Look-ups in named tables: a row name and a column name give one cell, copied from the table.

Table tob
	barif	vip	konik	mos	bize	nop	vopa	leruk	megidez	nep
mufa	0.5	0.5	0.5	0.5	0.4	0.5	0.5	0.6	0.4	0.4
vekezu	0.5	0.5	0.5	0.5	0.4	0.6	0.6	0.8	0.3	0.4
sukufis	0.4	0.5	0.3	0.4	0.4	0.6	0.5	0.5	0.1	0.5
tun	0.5	0.5	0.6	0.4	0.6	0.5	0.5	0.4	0.7	0.4
kuf	0.5	0.5	0.4	0.5	0.5	0.4	0.4	0.4	0.4	0.6
leb	0.5	0.5	0.5	0.5	0.5	0.5	0.5	0.4	0.5	0.5
nuz	0.4	0.5	0.4	0.5	0.5	0.5	0.5	0.3	0.5	0.5
tabakof	0.4	0.5	0.4	0.5	0.5	0.5	0.4	0.3	0.6	0.5
serifik	0.5	0.5	0.6	0.4	0.6	0.5	0.5	0.5	0.8	0.3
kig	0.5	0.5	0.5	0.4	0.5	0.5	0.5	0.4	0.7	0.4
puf	0.6	0.5	0.5	0.5	0.4	0.4	0.5	0.7	0.4	0.5
gared	0.5	0.5	0.5	0.5	0.5	0.4	0.4	0.4	0.6	0.5

megidez of kig is 0.7
nep of kuf is 0.6
nop of nuz is 0.5
nep of kig is 0.4
barif of mufa is 0.5
nep of sukufis is 0.5
leruk of vekezu is 0.8
konik of kig is 0.5
leruk of mufa is 0.6
megidez of leb is 0.5
nop of puf is 0.4
vip of tabakof is 0.5

lafumi
|  | pafulet | runad | ber |
|---|---|---|---|
| getak | 7865 | 175 | 6626 |
| rudesi | 7766 | 819 | 6486 |
| nafe | 4472 | 3811 | 3553 |
| naki | 7703 | 1550 | 5352 |

What is the runad of naki in lafumi?
1550
What is the ber of getak in lafumi?
6626
What is the pafulet of getak in lafumi?
7865
What is the runad of rudesi in lafumi?
819
What is the runad of nafe in lafumi?
3811
What is the pafulet of rudesi in lafumi?
7766
What is the pafulet of naki in lafumi?
7703
What is the runad of getak in lafumi?
175
What is the ber of naki in lafumi?
5352
What is the pafulet of nafe in lafumi?
4472
What is the ber of nafe in lafumi?
3553
What is the ber of rudesi in lafumi?
6486

keb:
fields: digunup, lak, nopigi, sodap
gododub: [128, 81, 44, 191]
kis: [133, 78, 35, 210]
lav: [113, 99, 75, 223]

What is the sodap of gododub in keb? 191
What is the sodap of kis in keb? 210
What is the lak of kis in keb? 78
What is the digunup of kis in keb? 133
What is the sodap of lav in keb? 223
What is the digunup of gododub in keb? 128
What is the digunup of lav in keb? 113
What is the lak of gododub in keb? 81
What is the nopigi of gododub in keb? 44
What is the nopigi of lav in keb? 75

lanezul:
,zeko,negemif,kudon,duto,kogo,surugop,lupu,puvok
timup,155,203,116,157,150,85,109,186
pevalog,155,206,121,146,144,91,103,181
res,117,70,154,120,129,182,162,93
zilepur,137,170,86,231,185,62,189,201
rof,137,98,135,154,152,156,183,127
benog,131,84,179,79,101,210,112,81

What is the puvok of benog in lanezul? 81
What is the kudon of pevalog in lanezul? 121
What is the kogo of res in lanezul? 129
What is the duto of timup in lanezul? 157
What is the lupu of rof in lanezul? 183
What is the kogo of zilepur in lanezul? 185
What is the surugop of benog in lanezul? 210
What is the puvok of timup in lanezul? 186
What is the duto of pevalog in lanezul? 146
What is the puvok of pevalog in lanezul? 181
What is the puvok of zilepur in lanezul? 201
What is the lupu of timup in lanezul? 109

fudozad:
	libi	vinona
bimuri	221	222
mafe	199	26
maza	224	228
rifiz	231	229
posipe	219	220
sev	226	212

sev, vinona => 212
maza, vinona => 228
bimuri, vinona => 222
posipe, vinona => 220
rifiz, vinona => 229
sev, libi => 226
bimuri, libi => 221
mafe, vinona => 26
mafe, libi => 199
maza, libi => 224
posipe, libi => 219
rifiz, libi => 231
Which row has the largest vinona? rifiz

kagofil.csv
,botakif,semedu,fotomav,vemomop,riki,pef,nirasu,fonel
dusiros,99,469,204,342,168,442,594,516
gufase,397,498,490,559,168,890,471,355
rimepu,758,398,440,622,168,697,225,398
mev,706,722,544,669,168,505,728,600
rufe,493,713,529,775,168,247,700,455
fetuk,495,692,527,788,168,247,733,458
sep,515,643,669,693,168,342,595,133
tel,167,572,509,316,168,268,766,570
gup,796,487,514,311,168,250,491,748

What is the vemomop of dusiros in kagofil? 342
What is the botakif of mev in kagofil? 706
What is the semedu of tel in kagofil? 572
What is the fotomav of rufe in kagofil? 529
What is the vemomop of fetuk in kagofil? 788
What is the pef of gufase in kagofil? 890
What is the nirasu of dusiros in kagofil? 594
What is the pef of rimepu in kagofil? 697
What is the botakif of rimepu in kagofil? 758
What is the pef of dusiros in kagofil? 442
What is the botakif of fetuk in kagofil? 495
What is the semedu of rufe in kagofil? 713
What is the botakif of gup in kagofil? 796

pives
columns: turobu, sen, fepe
buribo: [55845, 52304, 29455]
mun: [27535, 66022, 55764]
rogasog: [64781, 31413, 80490]
rimig: [84084, 15867, 79005]
fenulu: [49125, 59087, 25843]
zif: [77762, 22553, 76717]
nis: [21236, 69016, 54901]
bulaze: [73399, 33478, 45034]
zivog: [46864, 59860, 29335]
vegaz: [76394, 24138, 68596]
defepo: [29319, 73546, 26415]
nozuzus: [22767, 78702, 29376]

What is the sen of fenulu in pives? 59087
What is the turobu of mun in pives? 27535
What is the turobu of defepo in pives? 29319
What is the sen of buribo in pives? 52304
What is the fepe of rogasog in pives? 80490
What is the fepe of rimig in pives? 79005
What is the fepe of buribo in pives? 29455
What is the turobu of nis in pives? 21236
What is the fepe of vegaz in pives? 68596
What is the fepe of mun in pives? 55764
What is the sen of rimig in pives? 15867
What is the fepe of zif in pives? 76717
What is the fepe of nis in pives? 54901
What is the sen of zif in pives? 22553
What is the sen of mun in pives? 66022
What is the turobu of buribo in pives? 55845
What is the turobu of zivog in pives? 46864
What is the turobu of bulaze in pives? 73399

